Rows and whether each has a hidden trait (one of two labels; each part has its own):
[-13  -4 -17  46   5   6  -7 -26  -2  -2 -15   2  -5  13   5  16 -11   6
   3   1  -9   0  -8 -16 -10   7  -8  22   3 -16  22 -14   4   7 -10   1
 -13  -5  -8  -2  -8  -2  -6  13 -15  13   0  -8  21  -1 -19  -5  10 -33
  21   2  19   3  -6  -1 -14   6  16  15  18  10  13   1  -8   4   7  34
 -15  -8  21  22 -10] | Y
[-12  -1  -9  17  -3  13 -17   2   6 -15  -3 -18   0  -1 -27   9 -12   6
  11  -3   8   3  -3   6   1   4   3  -8  -7  -6  15 -12  13  24 -19  -1
  -9  14   3  -4  -9 -10  -5  13  -7  12  10   8   3   4  -6  -5 -25   1
  11  10  15 -28  17 -25  -5  13  41   1   4   5 -10  13  -4  11   5  38
 -24   6  11  16  24] | Y
[ -9  -3 -10  27   4  13  -7 -17  -2  -3  -6  14  -4  11   2  24  -6   6
  -6  -3   4  10 -10  -9 -10   5  -5  31   4 -14  18 -14   0  -3 -15  -4
  -9 -14 -13   0  -3  -4 -13   4 -13   0   1  -8  23  11 -16  -3  12  -8
  10  -1   8  18   5   9  -4  -4  -4   8  21   0   6  -7  -4   4  11  25
 -14 -12  11 -11  -1] | Y
[ -5 -19  -2   8  -5 -10   8 -21 -12  20 -12  18   0   3  24  -5   5   2
  -9  -1  -8 -12 -12 -17   6   3  -7  21  -5 -14  15  -2 -11 -24  -1   0
   6 -16 -15   6  10  -3   4 -14  -2  -4 -17 -20  25 -14  -3 -11  26 -34
   6  -6   9  31 -23  -6  -9  -8 -17  15  15   2   5 -19   8  -4   3 -11
  36   8  12 -17 -24] | Y
[  1   9  13  -7   4  13   3   8   9   3   3  12  -1  18  21  11   0 -16
   6   8   8  20  -4   5  -4 -12   4   6  -1  -3 -21  13  -3   1  10   2
  -2 -11   0   4   8 -12  -4 -13   8 -15   2   7  -9   3  11   9  16  28
  -1  10  -9  16 -13  13  -5 -10 -22  -3  -6  -7   0  -2   7  -2  -4  -4
 -10  -5  -8 -30  -1] | Y
[  0   4 -15  -2   1  15  -4  15  16 -18   5 -13  -3   7 -15  14  -8  -9
  22  12  19  13   8   6 -16  -9   7  -8 -18  23  -7  16  19  32 -11   4
 -18  11  -2   0   4  -8   2   3   6  10  22  30 -15   5  12   7 -25  19
  11  35  -4 -34  -2  -7  -7  14  20   1 -20  -1   0   7  -9   7  10   8
   8   0  -9 -14  25] | V
[  0  -7  -6   1  -7 -15   7  -5  -7   5 -11   8  -3   2  13 -19   1  -9
   2  14   6  -9   6 -13 -13  -9  -2  10 -14  10  -3   9   3   1  -6   7
   4  12  -8   1  10 -11  19 -18   6  18   2  -8   3 -16  10 -15  -1  -8
  17  19   0 -22 -42 -25 -11  -6  -9   2 -11  10  15  -2  -2  -4  17 -14
  63   8   4 -23  -1] | V
[ -9  -3 -23  22  -2  22  -8  -2   5 -13  -9  -2  -7   9 -10  11 -18   5
  14   7   9   7   2  -6 -17   1  -4   8 -18   4  12  -4  17  30 -21   4
 -17  13 -12   2  -2  -7  -3  14  -4  19  18   1  18  -1  -1  -7  -5 -13
  23  27  18 -31  -3 -19 -14  17  34  14  -6   9   4   3  -8   8  13  25
  14  -1   9  -2  14] | V
[ 10   0 -12  11   3 -36  10  -6  -6   7  -6   8  -3  17  32 -20   3 -28
  10  25  -1  -3  22 -14 -19 -23  -2   6  -5  22 -25  18  10   9   4  14
  -1  21  -3  -2  10 -19  33 -10   7  19  19  -8 -12 -11  16  -9   3 -11
  36  21 -13 -26 -63 -17 -17  -9 -19  10 -24  18  32   7  -4  -6  28 -27
  63   1   3 -36 -10] | V
[ -8   7  -9  22  -2   0  -7  -5   9  -4 -12  -7   3   9   1  -3  -8 -12
  20   7   3  -2   0  -3 -12  -3   1 -12  -4   7   3   0  10  20  -4   6
 -13  20   5  -2  -1 -18   9   2   2  17   5  15 -19  -9   2  -1 -18  10
  17  28  10 -17 -26  -6  -9  10  14   4  -9   9   4  18  -7   4   4   6
  20   7  13  10  23] | V
[-19  -4 -14  41   4   6 -10 -35  -7   3 -20   9  -3  17   2  15  -9  10
  -7  -5 -17  -2 -11 -18  -1  11 -11  31  17 -28  25 -19 -13   2  -5  -1
  -7 -10  -8  -4  -9   2  -7   9 -22   7  -1 -29  24   5 -26  -8  14 -50
  17 -14  14   9  -5   7 -11  -2   9  14  32  10  13  -2  -7   2   2  40
 -23 -12  24  15 -16] | Y
[  5   4  12  -5   4  23  -6  19  20  -4   5  -3   5  13  -5  23  -5 -16
  10   0  15  21  -2  19   2  -8  10 -15  -6  11 -22   6  10   6  -4  -1
  -4   1   2   4   3  -9  -7  -4   8 -18   4  30 -12  12  12  13   2  42
  -8   8  -4   6  12  15  -3  -1  -7  -3 -23 -13 -12   1   9   2  -7  -5
  -9  -2 -10 -18   7] | Y
[  6   3  -4   2   0 -15  15  -7  -6  15  -5  26  -5  20  32  -9   3 -17
   1  16   0   3   8 -17 -21 -15  -9  23  -1  12 -18  11  -3  -4   5   5
   6   2 -10   6  16 -14  19 -16   8   1   5 -12   0 -18  25  -7  30  -4
  18  17  -8   5 -63   3 -14 -15 -46  18 -15   5  23 -10   3 -14  11 -25
  63  -9   0 -40 -15] | V
